Below are the code and all the weights of a small trained network. Each question names an input and a target symbol and asks about switching units off, where a switched-off unit gives its printed mean instead of its output.

import numpy as np


def w(rows, s, z=0):
    codes = np.array(rows[::2]) - 128.0
    scale = np.full(codes.shape[1], s)
    scale[-1] = z or s
    return codes * scale


def f(y):
    return np.maximum(y, 0)


def softmax(a):
    e = np.exp(a - a.max(-1, keepdims=True))
    return e / e.sum(-1, keepdims=True)


def log_softmax(a):
    a = a - a.max(-1, keepdims=True)
    return a - np.log(np.exp(a).sum(-1, keepdims=True))


def net(x, mask):
    ids = ['ΓΔΞΠΣΨαβεζηθλμτω'.index(c) for c in x.split()]
    T = len(ids)
    res = E[ids] + P[:T]
    u = 0
    for l in range(2):
        r = res
        for j in range(3):
            rows = slice(3 * j, 3 * j + 3)
            q, k, v = (r @ M[l][rows].T for M in (Q, K, V))
            z = softmax(np.where(np.tri(T) > 0, q @ k.T / 3**0.5, -1e9)) @ v
            o = O[l][rows]
            res = res + np.where(mask[u + j], z, o[:, -1]) @ o[:, :-1]
        u += 3
        y = f(res @ A[l][:, :-1].T + A[l][:, -1])
        res = res + np.where(mask[u : u + 8], y, B[l][:, -1]) @ B[l][:, :-1]
        u += 8
    return log_softmax(res[-1] @ U[:, :-1].T + U[:, -1])


Q, K, V, O, A, B = {}, {}, {}, {}, {}, {}
E = w([
[119,152,96],'Γ',
[69,124,147],'Δ',
[99,149,70],'Ξ',
[167,81,115],'Π',
[33,214,69],'Σ',
[148,102,154],'Ψ',
[154,90,163],'α',
[132,150,63],'β',
[137,93,135],'ε',
[154,105,144],'ζ',
[58,149,134],'η',
[41,151,186],'θ',
[73,218,116],'λ',
[120,156,8],'μ',
[47,197,185],'τ',
[69,165,117],'ω',
],0.017)
P = w([
[106,128,122],'0',
[165,98,206],'1',
[235,225,185],'2',
[118,92,118],'3',
[204,253,220],'4',
[121,77,92],'5',
[215,237,244],'6',
[87,42,131],'7',
[213,240,234],'8',
[106,71,78],'9',
[202,253,233],'10',
[89,63,78],'11',
],0.014)
Q[0] = w([
[110,189,153],'L0H1',
[96,39,137],'L0H1',
[91,111,163],'L0H1',
[78,219,146],'L0H2',
[75,255,205],'L0H2',
[213,122,194],'L0H2',
[118,184,60],'L0H3',
[103,123,150],'L0H3',
[171,83,104],'L0H3',
],0.0089)
K[0] = w([
[142,168,142],'L0H1',
[131,171,11],'L0H1',
[131,247,103],'L0H1',
[125,59,163],'L0H2',
[149,100,121],'L0H2',
[151,37,6],'L0H2',
[166,130,92],'L0H3',
[181,184,151],'L0H3',
[129,161,144],'L0H3',
],0.011)
V[0] = w([
[145,171,208],'L0H1',
[72,198,87],'L0H1',
[138,137,166],'L0H1',
[159,3,93],'L0H2',
[149,134,221],'L0H2',
[69,217,41],'L0H2',
[245,159,199],'L0H3',
[246,188,118],'L0H3',
[131,22,70],'L0H3',
],0.011)
O[0] = w([
[123,130,168,197],'L0H1',
[131,142,54,185],'L0H1',
[202,169,172,149],'L0H1',
[158,101,7,3],'L0H2',
[119,68,176,140],'L0H2',
[78,117,97,210],'L0H2',
[156,185,178,132],'L0H3',
[210,124,243,177],'L0H3',
[213,2,26,45],'L0H3',
],0.0076,0.006)
A[0] = w([
[187,172,202,135],'L0N1',
[254,90,101,187],'L0N2',
[95,90,158,253],'L0N3',
[87,141,217,129],'L0N4',
[51,130,128,225],'L0N5',
[106,140,136,216],'L0N6',
[134,168,90,129],'L0N7',
[183,129,116,253],'L0N8',
],0.011,0.0053)
B[0] = w([
[19,112,73,242],'L0N1',
[98,160,127,159],'L0N2',
[204,207,49,186],'L0N3',
[174,110,95,250],'L0N4',
[150,166,82,203],'L0N5',
[186,203,98,182],'L0N6',
[24,51,254,154],'L0N7',
[39,225,171,167],'L0N8',
],0.0078,0.016)
Q[1] = w([
[175,131,116],'L1H1',
[158,123,66],'L1H1',
[88,148,135],'L1H1',
[113,137,113],'L1H2',
[131,107,84],'L1H2',
[153,128,5],'L1H2',
[122,148,197],'L1H3',
[156,111,123],'L1H3',
[51,115,208],'L1H3',
],0.016)
K[1] = w([
[182,114,253],'L1H1',
[100,127,198],'L1H1',
[109,148,111],'L1H1',
[36,91,138],'L1H2',
[194,234,160],'L1H2',
[55,254,223],'L1H2',
[94,114,71],'L1H3',
[185,73,187],'L1H3',
[61,89,22],'L1H3',
],0.0076)
V[1] = w([
[25,100,137],'L1H1',
[199,207,161],'L1H1',
[97,62,147],'L1H1',
[148,254,192],'L1H2',
[172,204,113],'L1H2',
[100,77,56],'L1H2',
[98,160,68],'L1H3',
[186,131,212],'L1H3',
[82,212,215],'L1H3',
],0.0093)
O[1] = w([
[168,51,58,191],'L1H1',
[103,193,111,112],'L1H1',
[247,165,156,72],'L1H1',
[64,101,124,186],'L1H2',
[143,91,214,169],'L1H2',
[103,156,133,158],'L1H2',
[79,119,59,243],'L1H3',
[101,146,172,2],'L1H3',
[103,1,220,180],'L1H3',
],0.007,0.018)
A[1] = w([
[109,118,95,37],'L1N1',
[84,69,129,151],'L1N2',
[99,34,126,105],'L1N3',
[72,64,97,162],'L1N4',
[86,179,240,254],'L1N5',
[104,102,134,137],'L1N6',
[124,197,107,116],'L1N7',
[252,125,115,131],'L1N8',
],0.016,0.004)
B[1] = w([
[169,104,233,178],'L1N1',
[164,183,132,213],'L1N2',
[142,138,55,209],'L1N3',
[124,190,187,251],'L1N4',
[163,14,153,171],'L1N5',
[215,130,106,169],'L1N6',
[113,15,118,183],'L1N7',
[150,175,254,149],'L1N8',
],0.0085,0.029)
U = w([
[59,129,162,22],'Γ',
[100,71,111,143],'Δ',
[47,128,88,115],'Ξ',
[156,81,164,90],'Π',
[68,190,122,165],'Σ',
[162,75,160,107],'Ψ',
[159,72,161,114],'α',
[74,114,60,146],'β',
[77,95,117,133],'ε',
[250,53,101,43],'ζ',
[102,76,111,140],'η',
[89,157,135,234],'θ',
[93,115,186,2],'λ',
[195,197,120,134],'μ',
[133,161,206,122],'τ',
[125,91,34,162],'ω',
],0.013,0.0046)

Each question gives the input, a string of symbols that net reads in full, and the target symbol t.
The units are the heads (3 rows each of Q, K, V and O) and the neurons (one row each of A and B). Each row of codes is followed by its name. A weight is (code - 128) times the scale printed after its matrix; where a second scale follows, it is the last column's (O, A, B and U).
mask holds one flag per unit, layer by layer, with each layer's heads first. A switched-off unit (its flag False) gives its mean, the last column of its rows in O or B, instead of its output. The means were averaged over made-up inputs and are rounded, as every weight is.
A unit's drop is (log p(t) with every unit on - log p(t) with that unit switched off) / (log p(t) with every unit on - log p(t) with every unit switched off).
The circuit of an input: a set's keep is (log p(t) with only the set's units on - log p(t) with every unit switched off) / (log p(t) with every unit on - log p(t) with every unit switched off). Starting from the 12 units with the biggest drops (on a tie, the unit counted first), units are removed one at a time, each time the one whose removal leaves the highest keep (on an exact tie, the one counted first), for as long as the keep stays at least 0.8.
circuit, biggest first: the units of the circuit, biggest drop first
most important unit: the unit with the biggest drop
top k neurons: the k neurons with the biggest drops, biggest first
top k neurons in layer l: the k neurons of layer l with the biggest drops, biggest first
input λ λ α, target τ: top 2 neurons -> L0N1, L1N4
input μ Γ η Ξ ω Π, target μ: circuit, biggest first -> L1N7, L1N5
input Ξ Ψ ω, target ω: circuit, biggest first -> L0H3, L1H3, L1N4
input λ τ Π, target τ: circuit, biggest first -> L1H3, L1N7
input α Ψ θ α ε μ Ψ Γ, target μ: circuit, biggest first -> L0N1, L1N7
input Π α Π ω Σ α λ, target Δ: most important unit -> L0H3
input Ψ η μ β μ α λ Ξ, target μ: top 2 neurons in layer 0 -> L0N4, L0N1
input Γ Π Π Π μ τ Δ μ Π Ψ, target μ: circuit, biggest first -> L0N1, L1N7, L1N5
input θ τ β λ, target τ: top 3 neurons -> L0N1, L1N4, L0N4
input Π ε λ Π μ ω τ, target Δ: circuit, biggest first -> L1N5, L0N1, L1N7, L1H1
input ε ε Ξ μ, target μ: circuit, biggest first -> L0H3, L1N7, L1N4
input Ξ Σ ε Δ α ζ ζ ω Σ, target ω: circuit, biggest first -> L0H3, L1H3, L1N4, L1N7
input Γ Γ ω μ μ Ψ ω Γ, target μ: circuit, biggest first -> L1N7, L0N1
input ω α Σ Ψ μ λ μ ω, target μ: top 2 neurons -> L0N1, L0N8
input Γ μ ζ Ψ λ ζ, target μ: top 4 neurons -> L0N1, L0N4, L1N7, L0N8
input μ λ β ζ ω λ η, target ζ: top 2 neurons -> L0N7, L1N7
input λ ω ε, target τ: top 2 neurons in layer 1 -> L1N4, L1N2
input λ μ Ξ, target τ: circuit, biggest first -> L1H3, L0H3, L1N7
input Π β μ μ ζ ω η μ ω α Π, target Δ: top 2 neurons in layer 1 -> L1N5, L1N4
input Δ θ Ψ Π μ ζ Σ β η Γ β, target Ξ: top 2 neurons -> L0N8, L0N1
input Σ ζ α ω Ξ Ψ η α μ ω α β, target μ: top 2 neurons -> L0N1, L0N8
input Ψ ζ λ ω ω λ ω μ λ Π Π, target α: top 4 neurons -> L1N5, L0N1, L0N8, L0N3
input μ ζ Ξ Σ μ ζ Π τ μ ω ζ, target ζ: top 4 neurons -> L0N7, L1N7, L1N4, L1N8
input τ μ Ξ ω η Γ λ μ Π, target λ: most important unit -> L1N5
input ω μ β, target Σ: top neuron -> L0N4
input τ Π μ Γ λ Ξ, target μ: top 3 neurons -> L0N1, L0N8, L0N4
